Below are the code and all the weights of a small trained network. Each question names an input and a target symbol and asks about switching units off, where a switched-off unit gives its printed mean instead of its output.

import numpy as np


def w(rows, s, z=0):
    codes = np.array(rows[::2]) - 128.0
    scale = np.full(codes.shape[1], s)
    scale[-1] = z or s
    return codes * scale


def f(y):
    return np.maximum(y, 0)


def softmax(a):
    e = np.exp(a - a.max(-1, keepdims=True))
    return e / e.sum(-1, keepdims=True)


def log_softmax(a):
    a = a - a.max(-1, keepdims=True)
    return a - np.log(np.exp(a).sum(-1, keepdims=True))


def net(x, mask):
    ids = ['αθλξστψω'.index(c) for c in x.split()]
    T = len(ids)
    res = E[ids] + P[:T]
    u = 0
    for l in range(2):
        r = res
        for j in range(3):
            rows = slice(3 * j, 3 * j + 3)
            q, k, v = (r @ M[l][rows].T for M in (Q, K, V))
            z = softmax(np.where(np.tri(T) > 0, q @ k.T / 3**0.5, -1e9)) @ v
            o = O[l][rows]
            res = res + np.where(mask[u + j], z, o[:, -1]) @ o[:, :-1]
        u += 3
        y = f(res @ A[l][:, :-1].T + A[l][:, -1])
        res = res + np.where(mask[u : u + 4], y, B[l][:, -1]) @ B[l][:, :-1]
        u += 4
    return log_softmax(res[-1] @ U[:, :-1].T + U[:, -1])


Q, K, V, O, A, B = {}, {}, {}, {}, {}, {}
E = w([
[78,181,134,116,102,94,177,230,126,77],'α',
[145,81,161,196,80,59,251,69,156,120],'θ',
[134,170,78,215,127,235,91,103,221,88],'λ',
[159,120,95,66,35,175,63,151,96,88],'ξ',
[85,78,134,60,137,145,116,111,133,129],'σ',
[63,142,159,180,163,107,88,87,76,165],'τ',
[103,112,89,178,99,185,151,122,29,114],'ψ',
[119,105,201,157,103,208,145,169,106,167],'ω',
],0.014)
P = w([
[215,110,202,135,232,115,109,160,73,23],'0',
[182,116,195,136,163,142,103,117,56,36],'1',
[130,112,179,141,150,169,125,132,78,67],'2',
[106,116,168,141,124,170,126,134,91,92],'3',
[89,118,153,143,107,168,135,125,104,120],'4',
[76,129,135,140,91,161,125,143,118,135],'5',
[66,131,119,135,65,165,145,128,130,156],'6',
[69,138,107,139,61,158,108,164,149,191],'7',
[51,143,99,131,32,154,163,129,148,210],'8',
[60,171,68,125,8,147,92,189,172,201],'9',
[43,116,57,136,28,133,111,189,182,255],'10',
],0.0074)
Q[0] = w([
[104,119,163,122,125,148,116,143,126,124],'L0H0',
[95,114,118,130,106,154,131,113,151,148],'L0H0',
[113,103,132,108,115,146,126,143,126,124],'L0H0',
[128,163,123,125,123,112,111,127,130,112],'L0H1',
[180,142,142,130,137,97,145,122,162,111],'L0H1',
[204,134,125,128,164,86,140,116,124,114],'L0H1',
[249,148,143,89,209,68,92,106,137,96],'L0H2',
[41,108,136,106,97,167,78,114,91,121],'L0H2',
[124,116,171,164,124,171,130,139,108,156],'L0H2',
],0.014)
K[0] = w([
[104,139,52,185,53,153,176,50,147,110],'L0H0',
[62,115,87,99,42,149,158,172,120,179],'L0H0',
[145,130,80,132,69,148,153,148,147,123],'L0H0',
[139,102,162,148,148,152,147,138,122,154],'L0H1',
[168,103,163,140,195,151,99,92,94,68],'L0H1',
[203,124,183,106,200,157,128,122,69,56],'L0H1',
[192,147,167,127,200,145,169,121,84,32],'L0H2',
[72,182,106,183,2,132,200,157,223,216],'L0H2',
[62,106,65,109,87,87,115,112,202,109],'L0H2',
],0.0076)
V[0] = w([
[86,130,134,92,159,118,159,188,92,121],'L0H0',
[146,139,116,156,141,129,181,129,94,106],'L0H0',
[95,151,82,139,122,161,152,146,139,142],'L0H0',
[2,188,64,115,58,90,119,182,155,158],'L0H1',
[154,211,115,104,168,96,103,189,106,71],'L0H1',
[106,139,112,116,193,137,102,109,73,105],'L0H1',
[123,55,143,104,148,22,243,98,104,92],'L0H2',
[143,222,95,138,119,71,158,167,182,54],'L0H2',
[110,145,69,116,200,173,30,57,179,52],'L0H2',
],0.0072)
O[0] = w([
[151,113,116,152,160,182,33,146,141,120,148],'L0H0',
[124,104,177,131,115,96,87,161,146,114,142],'L0H0',
[118,154,129,72,121,119,70,104,124,123,142],'L0H0',
[113,178,142,120,100,194,37,95,137,220,125],'L0H1',
[142,85,177,141,166,162,110,82,118,95,76],'L0H1',
[106,105,155,121,142,161,88,180,154,66,123],'L0H1',
[160,74,132,200,62,83,78,167,176,185,3],'L0H2',
[126,88,199,160,91,130,90,1,127,149,37],'L0H2',
[29,136,143,147,85,165,129,120,83,39,89],'L0H2',
],0.0071,0.0054)
A[0] = w([
[76,104,254,72,100,193,142,189,104,159,201],'L0N0',
[166,113,183,132,161,148,116,114,101,144,190],'L0N1',
[74,159,78,153,143,102,120,152,75,143,253],'L0N2',
[155,110,128,144,2,156,94,212,42,116,216],'L0N3',
],0.0064,0.003)
B[0] = w([
[2,194,223,110,80,86,120,154,196,77,254],'L0N0',
[112,117,234,151,111,173,105,118,149,96,155],'L0N1',
[116,161,107,127,203,186,129,146,61,177,200],'L0N2',
[71,115,89,150,16,158,204,215,137,170,216],'L0N3',
],0.0066,0.0089)
Q[1] = w([
[147,158,103,146,137,170,146,134,192,131],'L1H0',
[120,147,114,150,70,166,163,154,96,129],'L1H0',
[80,177,155,82,106,129,121,156,79,149],'L1H0',
[225,101,86,119,102,139,96,76,123,38],'L1H1',
[157,83,121,139,160,63,162,75,65,158],'L1H1',
[128,192,122,195,152,174,109,116,119,94],'L1H1',
[255,78,93,177,154,129,134,79,101,149],'L1H2',
[127,150,81,143,170,197,102,135,250,94],'L1H2',
[213,136,114,169,63,145,134,131,176,85],'L1H2',
],0.0076)
K[1] = w([
[44,99,183,97,110,45,178,119,74,154],'L1H0',
[81,163,125,90,201,106,76,125,190,197],'L1H0',
[114,209,68,118,119,170,127,95,148,180],'L1H0',
[144,95,166,189,164,102,176,112,109,34],'L1H1',
[181,109,144,154,110,112,133,195,197,83],'L1H1',
[52,141,130,49,92,132,192,22,131,49],'L1H1',
[150,57,166,117,111,77,103,175,121,49],'L1H2',
[24,184,152,83,43,104,158,33,2,66],'L1H2',
[110,29,146,170,187,49,147,100,73,61],'L1H2',
],0.0054)
V[1] = w([
[134,153,107,175,151,177,128,147,192,75],'L1H0',
[122,88,155,94,113,57,122,138,146,124],'L1H0',
[122,113,147,157,100,161,167,155,108,84],'L1H0',
[174,123,69,123,66,180,123,128,76,120],'L1H1',
[132,116,109,9,116,93,119,135,228,92],'L1H1',
[115,162,162,144,69,148,154,161,191,107],'L1H1',
[125,125,92,79,48,144,149,157,105,141],'L1H2',
[121,185,212,141,102,106,112,133,189,141],'L1H2',
[66,103,181,72,128,79,119,138,2,142],'L1H2',
],0.0079)
O[1] = w([
[201,205,98,138,86,201,119,107,176,161,176],'L1H0',
[93,124,136,107,128,136,88,153,78,167,103],'L1H0',
[186,177,150,105,86,94,122,132,128,174,219],'L1H0',
[119,132,214,102,129,53,132,70,106,47,105],'L1H1',
[139,128,133,214,57,185,144,138,2,114,110],'L1H1',
[193,146,123,99,136,139,130,120,94,136,251],'L1H1',
[155,138,164,129,118,71,112,110,92,84,179],'L1H2',
[152,82,132,102,178,183,180,113,89,152,183],'L1H2',
[76,51,162,85,142,55,112,151,91,195,175],'L1H2',
],0.0083,0.012)
A[1] = w([
[166,130,49,174,101,184,128,133,118,185,103],'L1N0',
[14,112,184,233,64,145,92,160,62,143,129],'L1N1',
[2,63,80,163,67,116,136,190,217,181,171],'L1N2',
[132,155,205,159,85,108,155,113,186,175,246],'L1N3',
],0.0054,0.0012)
B[1] = w([
[79,164,142,154,127,22,136,63,157,102,195],'L1N0',
[14,1,63,197,31,169,59,110,37,56,205],'L1N1',
[70,25,91,165,153,88,234,57,213,116,195],'L1N2',
[131,95,94,215,39,51,55,61,142,84,253],'L1N3',
],0.0064,0.0055)
U = w([
[150,81,171,139,83,179,25,66,162,178,113],'α',
[175,93,66,190,64,80,146,67,167,175,248],'θ',
[103,183,116,169,110,175,138,105,192,80,162],'λ',
[103,120,255,133,139,101,158,54,46,59,32],'ξ',
[60,90,40,224,93,178,134,173,68,110,87],'σ',
[45,84,109,106,145,126,203,150,228,109,11],'τ',
[97,151,191,90,123,29,47,146,205,92,70],'ψ',
[195,163,97,32,151,145,176,192,80,211,207],'ω',
],0.0059,0.0015)

Each question gives the input, a string of symbols that net reads in full, and the target symbol t.
The units are the heads (3 rows each of Q, K, V and O) and the neurons (one row each of A and B). Each row of codes is followed by its name. A weight is (code - 128) times the scale printed after its matrix; where a second scale follows, it is the last column's (O, A, B and U).
mask holds one flag per unit, layer by layer, with each layer's heads first. A switched-off unit (its flag False) gives its mean, the last column of its rows in O or B, instead of its output. The means were averaged over made-up inputs and are rounded, as every weight is.
A unit's drop is (log p(t) with every unit on - log p(t) with that unit switched off) / (log p(t) with every unit on - log p(t) with every unit switched off).
The circuit of an input: a set's keep is (log p(t) with only the set's units on - log p(t) with every unit switched off) / (log p(t) with every unit on - log p(t) with every unit switched off). Starting from the 12 units with the biggest drops (on a tie, the unit counted first), units are removed one at a time, each time the one whose removal leaves the highest keep (on an exact tie, the one counted first), for as long as the keep stays at least 0.8.
circuit, biggest first: the units of the circuit, biggest drop first
most important unit: the unit with the biggest drop
k most important neurons: the k neurons with the biggest drops, biggest first
top k neurons in layer l: the k neurons of layer l with the biggest drops, biggest first
input θ σ ω λ ω ω ω λ, target ω: most important unit	L0N0
input ω λ ω ω ξ λ ω ω τ, target ω: top 2 neurons in layer 0	[L0N3 L0N0]
input τ λ ω σ ξ ω ψ ψ τ ω, target τ: circuit, biggest first	[L1N2 L1H1 L0N0]
input ξ ω σ σ λ ω ω σ ξ α, target ξ: circuit, biggest first	[L1H1 L1H2 L0H1 L0N3]
input ω σ θ τ ω θ ω τ σ, target τ: 2 most important neurons	[L1N2 L0N2]
input ψ θ ξ, target θ: circuit, biggest first	[L0H2 L0N3 L1N2]
input ω ξ ω σ ψ ψ, target ψ: 2 most important neurons	[L0N2 L0N3]
input τ λ ξ α ω σ ω ω α λ, target ξ: circuit, biggest first	[L0H2 L1H1 L0N3]
input ω ω τ ω, target τ: circuit, biggest first	[L1H1 L1N2 L0N0 L1H2]
input α θ σ ω ψ τ τ σ ω σ ξ, target σ: 2 most important neurons	[L1N1 L0N3]
input τ ω ξ ω σ ω τ ξ ω, target ξ: circuit, biggest first	[L1H1 L1H2 L0N3 L0N0]
input λ ξ ω λ, target ξ: circuit, biggest first	[L0H2 L1H1]
input σ ω ω ω ψ ξ τ, target ξ: circuit, biggest first	[L0N3 L1H1]
input λ λ ω α ω α σ, target α: circuit, biggest first	[L0H1 L0H2]
input λ ω σ λ α, target λ: circuit, biggest first	[L1H2]
input ω σ ξ, target σ: circuit, biggest first	[L1H1 L0N3 L1N1]
input ψ ω σ θ ω σ λ ω ω θ σ, target θ: circuit, biggest first	[L0H2 L1N2]
input ω ω σ ξ ψ, target ξ: circuit, biggest first	[L1H1 L1H2]
input ω ψ ξ ψ σ σ, target σ: circuit, biggest first	[L0H1 L1H1 L1N1 L0H2]
input ω ω α σ, target α: most important unit	L0H2
input σ θ σ, target θ: 2 most important neurons	[L0N0 L1N2]
input τ σ ψ τ ψ, target τ: top 2 neurons in layer 0	[L0N2 L0N3]
input σ λ σ α, target σ: 3 most important neurons	[L1N1 L0N3 L0N0]
input α τ σ α λ ω ω ψ ω, target ψ: top 3 neurons in layer 0	[L0N2 L0N0 L0N3]
input ξ ω ω ω τ, target ω: 2 most important neurons	[L0N0 L0N3]
input σ ψ ω λ σ τ τ, target τ: 2 most important neurons	[L1N2 L0N2]
input ω λ ψ ψ ω ω, target ω: most important unit	L0H1
input ω ω ω τ λ σ σ λ, target σ: 2 most important neurons	[L0N0 L1N1]
